B, the same points and some others measured another way; then each row and its match in B
B (72 x 27)
[[ -43 -136  -70   98  165  -62   42  -30 -158 -211 -196  -11  -37  -31
   247   75  117  -60   10  -66  -68   -2  248   17   95  138 -264]
 [  87  -10   -7 -162   96  -79   71 -304 -101  -48 -183 -155  -79 -105
  -132   29    1  -82  -45  183  305   71   90  176 -172   60   97]
 [  84  -39   95  -73   87   65  198 -134  -96   -1  -31   54  -83   -5
   -42 -128  -61 -153   26  112   43  136  125   90  -39  -40  119]
 [  34 -149 -145  109  106  -85  219 -216  -79    5 -161  -98  131   24
    27   95  -83  -56  149   20   88  135  105  -68   10   -4 -124]
 [   0 -211   14   70  -29   39    2  -45  -43   -3 -156  -41   69  144
   -62  -47  -46   48  172   17   59  -37   41   60  -55  -65   49]
 [   7 -134  -36  128   -4   34 -397   60  252  160   51  -33  245  351
  -258   65  -44  411   64 -170    8  -33 -283 -130   57 -116  235]
 [ 135  -85  -99   92  -53 -161 -277  -71  207  302  -11  -48  232  212
  -149   76    4  352  -10 -149   40  -11 -252 -155   63 -124  178]
 [ 132  110  123   26  312  -13 -382   15  167 -186  106   35  -63   75
  -120   49  110   57 -299  -13   -1  183 -149  -25  215   -8    6]
 [ 178  -87   43   28   79   21   89 -148 -176 -212 -124    5    4   25
     7 -119   24  -97  -24   62    6   16  213   56  -27   31  -78]
 [ 125 -109  135  153   66  -77 -228   48  152  163  -56   51  -26  124
    50  -37   58   74  -36   -8  -55  113 -184   -4  228 -221  -34]
 [ -60   24 -138 -164   69  -31  -96 -224   63  161   48  -76   57  106
  -361  115  -63  127   33  -86  265   40  -54  -43 -291   70  403]
 [   5  -13  100   58  157  -73 -257   91  159  102   22   89 -102   62
    62   41  105   53 -119  -80  -64  120 -137  -15  212  -84   31]
 [  42  -51  -78  -36  142  -84   45 -317  -36   40 -127 -152    0   -6
  -184  103  -54  -63   57   98  289  163   23   40 -158  -11   59]
 [ 129    3 -103    1  101 -108  -21 -153   58   79  -16  -55  141   41
   -25   82    1  165 -100  -46   26   90  -41  -93  106   33   57]
 [  29 -155   95  200  108   16 -101  171   99 -146  -73   61   63  127
    99  -11    9   23   12  -22 -142   58  -71  -22  290  -88 -132]
 [-105 -124   81  160  221   84 -132  179   97 -210  -39   37    0  118
    72   67   15   14   16  -24 -104  111  -43    6  265  -15 -123]
 [-153 -130   55   10  229   90  -85  -43 -100 -221 -167  -70 -161   16
    51   64   67  -64   48   60   85   65  156  168   -8   89 -117]
 [ 275  160 -138 -141  178 -164  110 -409  -43 -141   16 -109  107  -77
  -357   72  -65 -138 -183   88  318  168   42  -69 -208   99  179]
 [ 101  -35  112  110   86  -94 -313  224  133 -113  -32  114   -4   66
   161  -14  175  129 -213 -106 -190  -44 -105  -14  328  -19  -70]
 [  94   33   95  -45   97   28 -522   15  175   56   84    9   -1  208
  -202  -11  123  343 -211 -103   19  -29 -190    7   48  -16  239]
 [  44   48  -91  -43  108 -101 -341 -124  224  285   97  -56  101  154
  -198  147   36  355 -126 -146   93   86 -238 -125   28  -18  262]
 [  17    0   43    3  137 -165 -117   38   90  -17  -83   29  -98  -71
    93   81  108  -64 -135   -5   37   79  -70   45  157   -2  -11]
 [  62 -160   21   78   52   57  128  -63 -132 -120 -117   23   36   76
    50  -89  -26  -54   94   18  -48   23  174   26   18   -7  -67]
 [ -53  -14  -89 -147  149  130 -203 -262   -6  -35   16 -157   66  181
  -398   84  -54  232   23  -15  266   18   24   37 -294  122  302]
 [ -75 -164   32   56  259   97  280 -124 -249 -438 -256  -84 -112  -98
   127   20  -23 -322  112  194   86  136  332  177   16  115 -297]
 [ -95   29  -82   12  193  -92 -622  -10  191   53   81  -19  -21  210
  -253  211  166  277 -137 -278  116  -13 -169 -111 -101   63  188]
 [ -61  -87  -60   84  159  -88 -282 -128  111  185  -48  -72  -13  144
  -129  160   44  124   49 -105  141  129 -117  -59  -43  -78   42]
 [ -33 -125   73   33  -14   66 -224  131   80   22   -8   75   25  199
   -83  -61   28  162   37 -112  -56  -87  -59   20   15  -46  183]
 [ -29 -110 -156    1   10 -125  109 -148   51  128 -128 -110  149   36
   -91  135  -91   62  121   -9  171   48  -47  -40  -49    3  125]
 [  17  -87   26  153  192 -135  219   29   23 -155 -128   39  -30  -99
   148   74  -39 -327   37   91    7  229   13   -7  238  -72 -209]
 [ -72 -160   84   43  -63  -35  297  224  -74  -72 -108  224  -78  -48
   210 -128  -18 -300  140  -37 -153  -49  145   54   89  -31   40]
 [  19  -84   26   61   43   16 -156   38  204  -25   19  -21  156  202
  -321   35 -121   75   60   -4  129   49 -233  -42   -2 -117  245]
 [ -97 -180   19  221  220  -69   68  119  -55 -291 -203   35  -67  -45
   267   99   63 -242   72   -2  -84  112  130   20  243   12 -365]
 [ -57 -153  185   -4  176  165  264   36 -334 -468 -216  101 -272 -110
   245 -178   68 -403   54  152  -74   18  443  261    9  117 -236]
 [  45   16  -49  -26  115 -102 -376 -110   98  255   32   -9  -21  119
   -16   90  154  317 -159 -182    2   34  -85  -71   34   15  117]
 [-158  -10  220 -104  249  195 -280    6   62   99   65   55 -313  100
   -69  -36   77   46  -46   22   34  179  -24  180    4  -46  181]
 [ 199 -108    1   46    9  -85  230 -193 -142  -15 -160    8   26  -23
    38 -104  -29 -164   51   84   46   70  154   19  -23  -67  -61]
 [  64  -65  218  -25   53  -13  163  116 -110  -88 -107  196 -244 -123
   269 -188   93 -284  -61   83 -137   48  167  169  167  -43  -51]
 [-167 -152 -129   14   89   10   25  -65  -49 -109 -134  -86   61   80
  -102  129  -45    5  167  -55  145  -24   97   16 -140  109   60]
 [ -21 -106 -126    5   85 -156   18 -226 -130   93 -185  -65  -57  -24
    68  100   88  -31   65  -67  127   27  169    5 -135   59  -68]
 [ 197  -53  186   99  194   22  129   44 -115 -436 -127   79  -79  -79
   158 -138   43 -291 -127  170  -98  118  158  116  252  -10 -253]
 [ -50 -201   48   -9  -43  -32  356  -59 -193  -27 -238   59 -133  -78
    88 -103  -53 -356  235  104   93    8  227  154 -144  -50   12]
 [  -7   68   96 -107  171   25 -466  -48  192  196  111    0 -116  149
  -212   44   95  263 -175  -76   95   96 -200   39   -2  -35  293]
 [ 170 -227  -68  244  -75 -204  247  -52   78   93 -204  -34  254   53
    39   19 -145  -93  195   64   35  100 -118 -105  180 -227 -108]
 [  53 -158  173   60  117  140  158    0 -213 -304 -162   72 -134    6
   125 -186   16 -242   62  126  -73   48  272  165   48   -7 -159]
 [  10  -80  127   -1   87   48  106   39  -96  -28  -55  133 -151  -14
   168 -121   44 -135    1   11 -117   72  154   88   96  -16  -13]
 [  88   -5  101   76  223  -84 -289  -52  105   89  -14   18 -130   49
    48   43  129   49 -150  -18    1  192 -104    3  188 -101  -74]
 [-235  -67  137  -46  203  175 -273  151   55  -87   27   72 -203  123
   -44   16   74   50    2  -71  -19   31   13  122    7   50  141]
 [ -45   13   96  -48  252   70 -212  -13  -67 -219  -15   54 -205   20
    -5    3  141  -52 -135  -39    9   60  138   95   -8  114  -11]
 [  11   84  -38  -73  177  -30 -144  -43   72   40  128   74  -16   59
   -89   59   50   83 -152 -147  -13   92  -13  -89   16   84  196]
 [ 338   -4   24   76   51 -364  -84 -169  -45  -15 -206   12  -74 -134
   121  -13  186 -180 -205   34   85   52   15    7   85  -82 -194]
 [  12  -68   40  -29  121  -59   63 -124  -65  -52 -150  -29 -119  -61
    16   15   26 -162   12   90  131   97   87  116  -28   -2  -16]
 [  68  -33   28  -41  223  -40   42 -280 -114 -106 -148 -103 -135  -63
   -77   37   19 -183  -22  152  230  192  122  122  -98   12  -69]
 [-140  -20   27 -193   92  -21   -7  -71  -50    7 -100   -9 -204  -83
   -40   42   58  -92   -4   34  181    8   95  180 -160  103  203]
 [  84  -23 -136   74  115 -189  -34 -137  121   14  -44  -70  162   45
  -164  159  -50   -2  -12  -42  160  121 -129 -134   20  -27   56]
 [-152  -93  -42  -58  151   50  -94  -75  -72 -143 -115  -74  -69   44
   -67   94   43   33   46  -26  133  -15  129   97 -126  140   54]
 [-161 -349   -8  182   71  149   70  -87 -144   -7 -249  -98    4  180
    86    4  -53   35  345   25   20   41  183   89  -38  -68 -184]
 [-117  -81   18  200  166 -158 -338  143  198  149   25  137 -108  138
   -32  138  103  -81   42 -237  -15  136 -181 -143   74 -162    4]
 [ 174    1 -122   43  120 -211  -32 -223   71   34  -78 -100  139    6
   -99  132   -6   41  -86    5  153  132  -85  -98   51  -13   -4]
 [  42  130  -35 -148  107  -79 -326  -29  149  191  152   66  -15   78
  -103   62  125  280 -251 -197  -10    6 -114  -78   24   92  317]
 [-276 -235  -45   17  112   84  297   -5 -186 -258 -250  -49  -81  -40
    73   67  -76 -260  286   76  115   10  275  156 -117  118  -79]
 [-217 -217   -2   96  140   22  364  149 -204 -384 -257   58  -96 -129
   343   36    3 -344  172   46  -97    7  324  122  139  150 -279]
 [ -15  -40 -106   26  108 -127 -154  -98  151  109  -32  -82  102   85
  -158  172  -21  129    2  -61  155   88 -161  -72   10  -17  128]
 [-125 -174   19   10   53  128  160   38 -174 -198 -117   68  -51   60
    55  -75  -19 -121  162  -29  -45  -54  265   83  -83   90   12]
 [-196 -180   -3   57  185   71  123   64 -153 -258 -203   -6  -98  -42
   270   59   58  -96   94    8  -74   18  263  118  122  153 -220]
 [  30   38  123 -100  192   34 -121  -60  -22    8    8   56 -197  -18
    57  -44  114    5 -162   15  -14  117   69  108   69   39   69]
 [ 132  -35    4  -75   79  -94  144 -223  -17   -8 -158 -124   24  -88
   -45   22  -51  -50  -39  193  196  120    2  111   28   -9   46]
 [ -11 -242   96  167  124  120  426  -24 -107 -301 -201  -17   33   11
     3  -78 -214 -384  276  246   62  198  130  111   87 -120 -167]
 [  11  -22    3  -21  154  -77   11  -99    3  -14  -75  -14  -67  -36
     5   60   24  -77  -43   31   91  125   25   40   35   16   16]
 [  64  -78  115   10  162   35 -118 -161 -108 -164 -113  -20 -169   53
  -155  -62   51 -179   10   84  170   93  116  128 -166  -48  -15]
 [  51  -22   43  -16  203   36 -174  -73  -70 -192  -73  -29  -72   28
    47    8  124   78 -144   -1   -6   32  124   78   73  112  -77]
 [-175  -54  -13  -60   32   26 -192  236  140  -14   26   78   39  100
    35   69   57  236  -50 -170 -105 -122  -74    3  132  123  227]]
Rows of B count from 0, top down.

[  39   49 -108  168    0 -102   93 -279  128 -346  234   30 -116  -65
   54 -107   14 -194  -14 -111 -128  -59  -27 -117  -89  113  116   27] | 57
[-156   67   65   52  100  -88   63  -38  216 -155  -47  157  -64  -50
  -84 -114  -29   83   54   10    6  -95   48  -97  -16 -151   44 -133] | 6
[-166   18 -304  392  474  342  611  305   57 -143   76  339   97  230
 -255  315  227  477   12  297  206   63  -94 -226 -110  309 -151 -244] | 5
[-185   10   -8  144    7  -53  -88  -29   96 -132  109  107  -60  111
   40  -82   59  -20   12   61  152  -98  -68 -119  143 -138  205  -75] | 14
[-113  -60   35  -23  -87   50  -42 -113    5    0    3 -129  -52 -129
  -85  -23   29  -63  -16  -40   52  -25 -189  -47   89 -168  177   20] | 8
[  79   34   81    0  -43 -146  -55 -133   48 -132  138   91 -145  -54
   79  -84  -21 -234   86 -124   12  -60   68  -40   64  -50  229  -15] | 11
[  71   57   86  -22   34 -219   40 -244   96 -135  -10   92 -184  -85
   23   -6  -81 -227   54 -113 -187  -40   81   41  -27 -139   85   19] | 34
[ -26  -41  151 -136 -108  -59  -10  -51   77   34   82    9  -38 -140
  -90  -84   19  -38   15  -83  -48  -53  -22  -95  -49  -25  187  -18] | 41
[  15   10   90 -357 -232  155  100  138  -43  480 -152   -1   39  -45
 -139   43 -137 -210 -300  112 -188  126  103  196  -50   59 -208  154] | 52
[ 296  193 -264  429  531  217  741  203 -114 -237   72  259  -25  142
 -168  402  260  207   49  155   66  194  120  -52  -70  327 -224 -127] | 68
[ -88   87   78 -141  -85   51  -50    5  105  106  -82   83  -72  -79
   50 -181 -190 -195  -35  -18   28  -50  134   24   55  -59   14  -30] | 3
[ 143  189   36   98  -40  -92  -56  -29   22 -153   65   53 -118    8
  119 -165    6 -264  -14  -41  111   -6  182   32  200 -121   78    3] | 12
[-293  -97  -87 -241  -84  266   69 -159   78  270 -122   -2  -67 -132
  -16   14 -341 -228 -106   -5 -166  -36 -137   28 -139  128  -40   48] | 25
[ -81 -139  -40 -142 -171  189   91    1  -38  193   38  -89   30  -89
 -188   80    8  -85 -171   40  -24   74 -191    9  -29   62   27   95] | 69
[ -76  -98   23 -102 -152   45 -150  -42  -62  152  211   75  -85   75
  154    4  -61 -283    6  -37   79  -61  -62  -64   87  109  321   36] | 47
[  13  123   73  -62 -117   22 -126   -4   43   14   53   41  -91  -66
  145 -233 -118 -273    2  -71  123  -62  146  -17  139  -25  133  -20] | 29
[ 269  -36   82  -62 -173 -115  -27   56 -143   85  322  124  -70  118
   77   80  128 -302  -47  -43   18   60   96   12   87  155  251  102] | 35
[ 198    3   36 -106   47   75  311   90 -123  209   28   82  -24   -3
 -139  255   65  -77  -78   36 -156  134   61   66  -98  173  -49   70] | 65
[ -56   87   29   98 -185   49 -187  215  -11   15  235   41   49  173
   94 -214  167  -75 -117  116  330  -39   43 -117  270  -27  211  -30] | 67
[-396 -162   85 -400  -42  215  199   56  113  529 -296   83   57  -71
 -293  183 -219  125 -191  165 -293   10 -148   50 -250    5 -178   15] | 18
[  29   79  179 -223 -111  -67  -51 -165    2  151  -27  -58 -126 -148
   93  -84 -143 -279  -17 -128 -222  -49   73   15  -38  -39  130   73] | 59
[-146  -22 -148   -4  261  213  406  -51   33  121 -196  158  -76  -11
 -162  298 -147   24  -32  107 -167   63  -70   50 -167   95 -192  -35] | 0
[   5   95  -75  162  -19    5 -103  -36  -72  -82   92   48 -125  146
  177  -22   16 -288  -20   37  202  -11   12   37  285 -132  166   22] | 24
[ -62  -20    6   15  -14  -13  -95 -169  -28  -32   -3    2 -166  -31
   84   20  -81 -254   67  -67   81  -40  -85   27  169 -182  215   11] | 70
[ 157   71   69   34  -59 -146  -10  -35  -39  -49  171   84  -98   74
   74   -5   84 -224  -28  -25  -16    8  101    2   93  -17  162   48] | 42
[-200  -34   37   35    1  -39   18   28  125  -20   43  120   -5   70
 -111  -15   75   97  -47  100   46  -59  -79 -106   28 -114  104  -70] | 4
[-211   11   18 -112    3   97  -23  -38   29  193  -51  114  -90   48
  104    6 -188 -174  -16   40  -36  -68    0  -13   21    1   97  -24] | 61
[ 227   76   76  224   33 -284   -3 -185  -32 -357  288   -4 -151    3
   68   -6  248 -136  109 -133   13  -32    1 -115  116 -106  331   14] | 45
[-160  -46   60 -109  -99   53   26    7   41  149    0  -13   16  -19
 -118    5   18    8 -118   67  -58  -16 -105  -46  -20  -49   60   21] | 22
[ -22  179   13   91   49  -31  -28  -27   89 -124   23  136 -115   30
  147 -174  -83 -184   35  -11  104  -70  167  -33  129  -69   77  -77] | 62
[-188   -1    6  -57  -62  109 -171  -16   24   91   78  126 -113   38
  196 -118 -181 -255   74  -25  191 -114    7  -70  146   10  263  -66] | 60
[ -96   -9  -54   91   49   67 -139 -146  -11 -122   89   90 -200  -24
  218  -60 -149 -293  198 -123  257 -109  -48  -70  210  -62  337  -87] | 55
[ 182  294    2  166  -76   88 -142 -133 -104 -212   54 -299 -131 -201
  232 -317   15 -356   26 -174  232  -26   74  -27  325 -149  182   42] | 17
[  67  181   59   17  -83   -9  -92  -63   -8  -49  123  -37  -93  -39
  196 -217  -31 -267  -12  -82   46  -60  122  -68  116   19  169   14] | 10
